Below are the code and all the weights of a small trained network. Each question names an input and a target symbol and asks about switching units off, where a switched-off unit gives its printed mean instead of its output.

import numpy as np


def w(rows, s, z=0):
    codes = np.array(rows[::2]) - 128.0
    scale = np.full(codes.shape[1], s)
    scale[-1] = z or s
    return codes * scale


def f(y):
    return np.maximum(y, 0)


def softmax(a):
    e = np.exp(a - a.max(-1, keepdims=True))
    return e / e.sum(-1, keepdims=True)


def log_softmax(a):
    a = a - a.max(-1, keepdims=True)
    return a - np.log(np.exp(a).sum(-1, keepdims=True))


def net(x, mask):
    ids = ['αγδθπστ'.index(c) for c in x.split()]
    T = len(ids)
    res = E[ids] + P[:T]
    u = 0
    for l in range(2):
        r = res
        for j in range(2):
            rows = slice(2 * j, 2 * j + 2)
            q, k, v = (r @ M[l][rows].T for M in (Q, K, V))
            z = softmax(np.where(np.tri(T) > 0, q @ k.T / 2**0.5, -1e9)) @ v
            o = O[l][rows]
            res = res + np.where(mask[u + j], z, o[:, -1]) @ o[:, :-1]
        u += 2
        y = f(res @ A[l][:, :-1].T + A[l][:, -1])
        res = res + np.where(mask[u : u + 8], y, B[l][:, -1]) @ B[l][:, :-1]
        u += 8
    return log_softmax(res[-1] @ U[:, :-1].T + U[:, -1])


Q, K, V, O, A, B = {}, {}, {}, {}, {}, {}
E = w([
[232,172,170,108,178,229,129,85,159,105],'α',
[121,162,121,164,141,168,101,6,105,127],'γ',
[99,101,138,205,84,123,209,37,119,119],'δ',
[120,116,207,147,18,161,76,132,161,175],'θ',
[80,197,109,163,100,35,95,19,154,48],'π',
[103,178,50,213,163,164,119,94,166,180],'σ',
[158,142,42,81,118,76,184,151,46,89],'τ',
],0.012)
P = w([
[74,50,111,124,136,241,102,28,111,84],'0',
[173,60,124,119,114,189,137,52,129,121],'1',
[188,76,120,127,97,177,148,72,153,121],'2',
[185,99,120,136,94,164,152,86,146,128],'3',
[181,121,118,144,94,156,154,97,142,132],'4',
[177,135,122,151,93,143,157,112,142,134],'5',
[160,156,126,158,96,139,153,121,135,140],'6',
[149,176,125,159,111,139,148,138,128,142],'7',
[143,186,134,169,115,123,149,156,118,148],'8',
[131,195,141,170,119,118,160,172,115,156],'9',
[123,211,147,173,134,101,158,184,104,162],'10',
[115,228,152,178,141,92,170,202,98,175],'11',
[107,239,156,173,145,88,178,206,99,180],'12',
[97,254,170,180,142,73,192,205,113,184],'13',
],0.0091)
Q[0] = w([
[130,54,151,81,136,115,108,146,154,117],'L0H1',
[69,83,75,119,126,99,101,121,77,132],'L0H1',
[153,180,127,207,95,173,139,89,157,172],'L0H2',
[164,253,145,185,2,147,173,22,99,169],'L0H2',
],0.0083)
K[0] = w([
[145,94,104,139,136,144,116,50,156,109],'L0H1',
[155,202,86,167,182,108,200,107,116,104],'L0H1',
[116,191,99,158,123,83,199,190,102,121],'L0H2',
[65,200,129,158,128,104,159,254,124,176],'L0H2',
],0.0097)
V[0] = w([
[163,127,84,173,180,145,178,53,115,58],'L0H1',
[108,147,197,145,88,159,81,87,139,208],'L0H1',
[116,134,92,163,244,158,81,162,254,231],'L0H2',
[118,216,73,133,174,118,134,165,71,84],'L0H2',
],0.0071)
O[0] = w([
[78,6,129,116,215,221,3,68,202,147,154],'L0H1',
[181,170,107,161,125,99,75,43,33,112,255],'L0H1',
[165,81,120,219,159,115,132,177,172,10,120],'L0H2',
[104,154,67,118,193,184,127,142,251,189,113],'L0H2',
],0.0059,0.0061)
A[0] = w([
[126,2,168,130,120,212,60,182,174,153,139],'L0N1',
[139,73,64,110,120,92,155,222,61,86,190],'L0N2',
[105,61,113,104,205,164,140,73,196,129,254],'L0N3',
[217,143,101,110,119,78,131,169,59,117,254],'L0N4',
[213,156,157,156,130,106,113,146,148,149,184],'L0N5',
[109,132,67,193,76,188,177,110,174,147,96],'L0N6',
[84,184,33,181,99,97,173,90,97,103,189],'L0N7',
[87,56,55,75,191,135,152,155,132,130,141],'L0N8',
],0.0059,0.0026)
B[0] = w([
[77,170,255,177,13,242,85,132,224,93,168],'L0N1',
[180,177,51,83,76,68,149,140,214,177,144],'L0N2',
[237,91,69,84,129,81,147,3,174,137,202],'L0N3',
[152,201,126,58,98,74,150,154,200,184,212],'L0N4',
[182,140,147,180,93,97,140,121,35,175,199],'L0N5',
[108,39,57,97,105,51,96,135,140,191,194],'L0N6',
[104,124,67,199,98,49,63,96,162,188,254],'L0N7',
[211,106,110,117,67,116,158,158,68,225,144],'L0N8',
],0.0052,0.0063)
Q[1] = w([
[126,117,186,34,185,206,196,246,95,47],'L1H1',
[45,110,108,129,218,123,148,132,158,105],'L1H1',
[199,144,2,104,74,80,90,104,250,207],'L1H2',
[96,62,79,85,251,122,153,215,194,79],'L1H2',
],0.007)
K[1] = w([
[158,12,94,136,104,164,104,2,118,86],'L1H1',
[194,120,157,68,89,209,137,96,115,136],'L1H1',
[99,220,177,149,12,133,89,236,96,157],'L1H2',
[224,86,133,110,50,235,81,55,80,117],'L1H2',
],0.0064)
V[1] = w([
[159,119,37,85,79,1,159,168,157,112],'L1H1',
[218,165,154,109,138,134,179,148,85,105],'L1H1',
[222,81,81,102,166,146,180,173,74,177],'L1H2',
[201,165,131,69,182,131,33,98,140,78],'L1H2',
],0.0061)
O[1] = w([
[74,141,152,86,120,38,106,122,201,124,226],'L1H1',
[169,198,138,124,137,159,172,123,149,185,158],'L1H1',
[176,172,34,162,1,141,103,167,153,98,4],'L1H2',
[78,117,91,105,193,163,153,192,166,120,130],'L1H2',
],0.01,0.0037)
A[1] = w([
[59,34,89,105,160,194,120,159,146,42,52],'L1N1',
[99,123,134,102,159,114,149,118,142,166,132],'L1N2',
[161,103,200,71,115,229,127,221,223,122,158],'L1N3',
[114,195,66,114,171,112,105,135,131,133,142],'L1N4',
[109,129,140,130,110,66,166,91,178,145,97],'L1N5',
[101,18,106,176,161,178,96,111,56,72,143],'L1N6',
[108,162,131,107,198,177,180,110,255,126,184],'L1N7',
[138,104,214,170,104,131,90,128,153,62,250],'L1N8',
],0.0068,0.0014)
B[1] = w([
[190,159,122,140,154,132,255,132,188,84,178],'L1N1',
[146,114,136,78,131,140,127,134,137,152,172],'L1N2',
[12,49,153,169,49,128,77,194,51,183,149],'L1N3',
[125,70,144,122,99,163,141,141,168,98,189],'L1N4',
[85,132,115,115,163,170,101,164,83,98,255],'L1N5',
[72,145,114,124,115,148,27,159,97,136,232],'L1N6',
[136,132,155,123,97,151,224,107,110,98,187],'L1N7',
[176,68,108,180,191,56,139,136,149,100,179],'L1N8',
],0.0083,0.0082)
U = w([
[85,116,110,123,125,167,157,154,86,97,4],'α',
[119,155,95,97,173,187,102,141,93,99,39],'γ',
[86,123,131,161,144,117,1,119,62,171,153],'δ',
[178,162,152,143,135,153,209,71,98,130,137],'θ',
[85,66,171,30,197,118,164,95,140,152,159],'π',
[161,83,112,210,153,94,149,129,179,74,129],'σ',
[100,110,95,54,75,161,100,131,174,133,137],'τ',
],0.0061,0.0038)

Each question gives the input, a string of symbols that net reads in full, and the target symbol t.
The units are the heads (2 rows each of Q, K, V and O) and the neurons (one row each of A and B). Each row of codes is followed by its name. A weight is (code - 128) times the scale printed after its matrix; where a second scale follows, it is the last column's (O, A, B and U).
mask holds one flag per unit, layer by layer, with each layer's heads first. A switched-off unit (its flag False) gives its mean, the last column of its rows in O or B, instead of its output. The means were averaged over made-up inputs and are rounded, as every weight is.
A unit's drop is (log p(t) with every unit on - log p(t) with that unit switched off) / (log p(t) with every unit on - log p(t) with every unit switched off).
The circuit of an input: a set's keep is (log p(t) with only the set's units on - log p(t) with every unit switched off) / (log p(t) with every unit on - log p(t) with every unit switched off). Starting from the 12 units with the biggest drops (on a tie, the unit counted first), units are removed one at a time, each time the one whose removal leaves the highest keep (on an exact tie, the one counted first), for as long as the keep stays at least 0.8.
circuit, biggest first: the units of the circuit, biggest drop first
most important unit: the unit with the biggest drop
top k neurons in layer l: the k neurons of layer l with the biggest drops, biggest first
input γ δ α, target δ: circuit, biggest first -> (L0H1 L1H1 L1N6)
input σ θ π δ γ σ δ α τ π τ θ, target τ: circuit, biggest first -> (L1H2 L1H1 L0N4)
input θ σ σ θ, target σ: top neuron in layer 1 -> (L1N8)
input δ γ π θ θ θ τ γ τ δ, target τ: circuit, biggest first -> (L1H2 L0H2 L1H1 L0N4)
input δ σ γ σ γ α θ σ δ θ δ π, target π: top 4 neurons in layer 1 -> (L1N6 L1N2 L1N4 L1N3)
input τ σ π α δ θ γ θ α γ δ θ θ, target θ: circuit, biggest first -> (L1N6 L0H1)
input γ γ τ τ δ γ θ π δ θ, target π: circuit, biggest first -> (L1H2 L0N7)
input π θ δ θ θ θ, target θ: circuit, biggest first -> (L0H1 L1N6 L0H2)
input σ τ θ θ δ π θ δ δ θ θ γ α, target θ: circuit, biggest first -> (L0H1 L1N6)
input σ θ θ α θ γ τ δ α α σ, target θ: circuit, biggest first -> (L0H1 L1H1 L1N7 L0H2)
input γ θ π σ α θ π γ θ δ α π, target θ: circuit, biggest first -> (L1H1 L0H1 L0N4 L1N6)
input π δ σ δ τ γ, target τ: circuit, biggest first -> (L1H2 L0H2 L0N3 L0H1)
input γ σ α δ τ δ σ γ σ δ, target σ: circuit, biggest first -> (L0H2 L1N8 L1H1)
input δ τ θ σ, target δ: most important unit -> L0H1
input δ π σ α δ γ α σ γ α, target σ: top 3 neurons in layer 1 -> (L1N1 L1N8 L1N5)
input σ π τ δ δ α σ π α τ γ σ π, target σ: circuit, biggest first -> (L0H2 L1N6)
input σ γ π γ θ π π θ, target π: circuit, biggest first -> (L1H2 L0N7)
input θ δ τ σ δ, target π: top 2 neurons in layer 0 -> (L0N3 L0N6)
input γ θ α δ, target θ: circuit, biggest first -> (L1H1 L0H1 L1N6 L0H2)
input π σ γ δ α π α, target π: top neuron in layer 0 -> (L0N3)
input δ γ α π θ π δ, target δ: top 2 neurons in layer 0 -> (L0N4 L0N3)
input θ δ θ τ θ τ σ, target π: top 2 neurons in layer 1 -> (L1N6 L1N7)
input θ α α τ γ γ τ γ, target π: top 2 neurons in layer 0 -> (L0N3 L0N5)
input θ α τ δ α γ, target θ: top 2 neurons in layer 0 -> (L0N3 L0N7)
input σ δ π θ τ δ δ γ, target π: top 3 neurons in layer 0 -> (L0N1 L0N5 L0N3)
input τ γ τ δ σ, target τ: top 3 neurons in layer 0 -> (L0N3 L0N8 L0N6)
input σ θ δ α δ δ σ γ σ σ α σ γ γ, target θ: top 2 neurons in layer 1 -> (L1N7 L1N6)
